Below are the code and all the weights of a small trained network. Each question names an input and a class and asks about switching units off, where a switched-off unit gives its printed mean instead of its output.

import numpy as np


def w(rows, s, z=0):
    codes = np.array(rows[::2]) - 128.0
    scale = np.full(codes.shape[1], s)
    scale[-1] = z or s
    return codes * scale


def f(y):
    return np.maximum(y, 0)


def log_softmax(a):
    a = a - a.max(-1, keepdims=True)
    return a - np.log(np.exp(a).sum(-1, keepdims=True))


def net(x, mask):
    res = np.array(x, float).reshape(1, 4) / 4 @ E
    y = f(res @ A[0][:, :-1].T + A[0][:, -1])
    res = res + np.where(mask, y, B[0][:, -1]) @ B[0][:, :-1]
    return log_softmax(res[-1] @ U[:, :-1].T + U[:, -1])


A, B = {}, {}
E = w([
[85,175,127,144,88,78,179,121,188],'x0',
[120,163,159,197,147,179,174,195,93],'x1',
[172,116,192,155,177,91,199,9,127],'x2',
[84,168,125,174,139,154,52,45,118],'x3',
],0.015)
A[0] = w([
[100,178,133,235,164,186,178,214,63,28],'neuron 0',
[189,25,117,93,180,170,42,147,29,35],'neuron 1',
[52,175,89,140,40,59,177,125,183,61],'neuron 2',
[180,77,130,103,130,81,191,161,126,70],'neuron 3',
[131,74,127,58,104,117,177,222,149,55],'neuron 4',
[58,188,124,185,143,142,19,91,145,2],'neuron 5',
[142,92,57,11,116,55,51,95,156,25],'neuron 6',
[68,148,34,94,85,166,76,219,131,11],'neuron 7',
],0.011,0.0071)
B[0] = w([
[174,33,104,79,49,80,122,131,255,233],'neuron 0',
[40,116,136,80,166,144,191,219,100,238],'neuron 1',
[11,134,219,124,131,159,189,210,128,215],'neuron 2',
[109,214,79,203,94,129,85,53,67,198],'neuron 3',
[89,163,7,181,115,134,31,90,94,220],'neuron 4',
[114,161,13,181,59,125,90,119,59,221],'neuron 5',
[206,74,116,81,74,160,144,130,221,220],'neuron 6',
[177,117,183,184,245,76,181,29,127,254],'neuron 7',
],0.0097,0.016)
U = w([
[167,105,103,93,43,130,128,127,206,85],'0',
[81,183,45,178,78,137,68,101,53,90],'1',
[148,143,178,167,230,98,194,16,98,143],'2',
[4,149,141,102,137,151,168,225,101,93],'3',
[132,186,135,128,115,138,68,160,138,249],'4',
],0.011,0.016)

Each question gives the input, the list of numbers given to net, and the class t.
The units are the neurons (one row each of A and B). Each row of codes is followed by its name. A weight is (code - 128) times the scale printed after its matrix; where a second scale follows, it is the last column's (A, B and U).
mask holds one flag per neuron, in row order. A switched-off neuron (its flag False) gives its mean, the last column of its row in B, instead of its output. The means were averaged over made-up inputs and are rounded, as every weight is.
A unit's drop is (log p(t) with every unit on - log p(t) with that unit switched off) / (log p(t) with every unit on - log p(t) with every unit switched off).
most important unit: the unit with the biggest drop
k most important neurons: the k neurons with the biggest drops, biggest first
drop of u: that unit's drop, to one decimal
input [8,-6,0,-2], class 3: most important unit : neuron 2
input [-2,5,6,-7], class 1: 2 most important neurons : neuron 3; neuron 7
input [3,-2,1,-3], class 4: 3 most important neurons : neuron 7; neuron 1; neuron 5
input [3,0,3,3], class 4: 3 most important neurons : neuron 7; neuron 1; neuron 4
input [-7,8,-2,4], class 0: 2 most important neurons : neuron 0; neuron 2
input [6,5,3,-7], class 1: 3 most important neurons : neuron 3; neuron 4; neuron 1
input [8,3,2,6], class 3: 3 most important neurons : neuron 2; neuron 4; neuron 3
input [-8,-4,4,2], class 3: 2 most important neurons : neuron 1; neuron 7
input [7,5,4,-4], class 3: 3 most important neurons : neuron 2; neuron 7; neuron 6
input [-7,-6,4,7], class 1: 2 most important neurons : neuron 5; neuron 0
input [-2,3,4,-4], class 1: 4 most important neurons : neuron 7; neuron 3; neuron 6; neuron 2
input [-7,-3,2,-7], class 1: 2 most important neurons : neuron 3; neuron 4
input [-2,7,3,-7], class 0: 2 most important neurons : neuron 0; neuron 5
input [-4,4,4,3], class 0: most important unit : neuron 7
input [-7,-7,-6,5], class 0: 2 most important neurons : neuron 6; neuron 2
input [6,-6,-8,-6], class 2: 2 most important neurons : neuron 7; neuron 0
input [5,7,-4,7], class 0: drop of neuron 4 : 0.3
input [1,8,-2,7], class 0: drop of neuron 0 : 1.6
input [-7,5,1,5], class 3: drop of neuron 1 : 1.1
input [-6,4,-1,4], class 3: most important unit : neuron 1
input [-3,-2,2,-1], class 4: drop of neuron 7 : 6.3
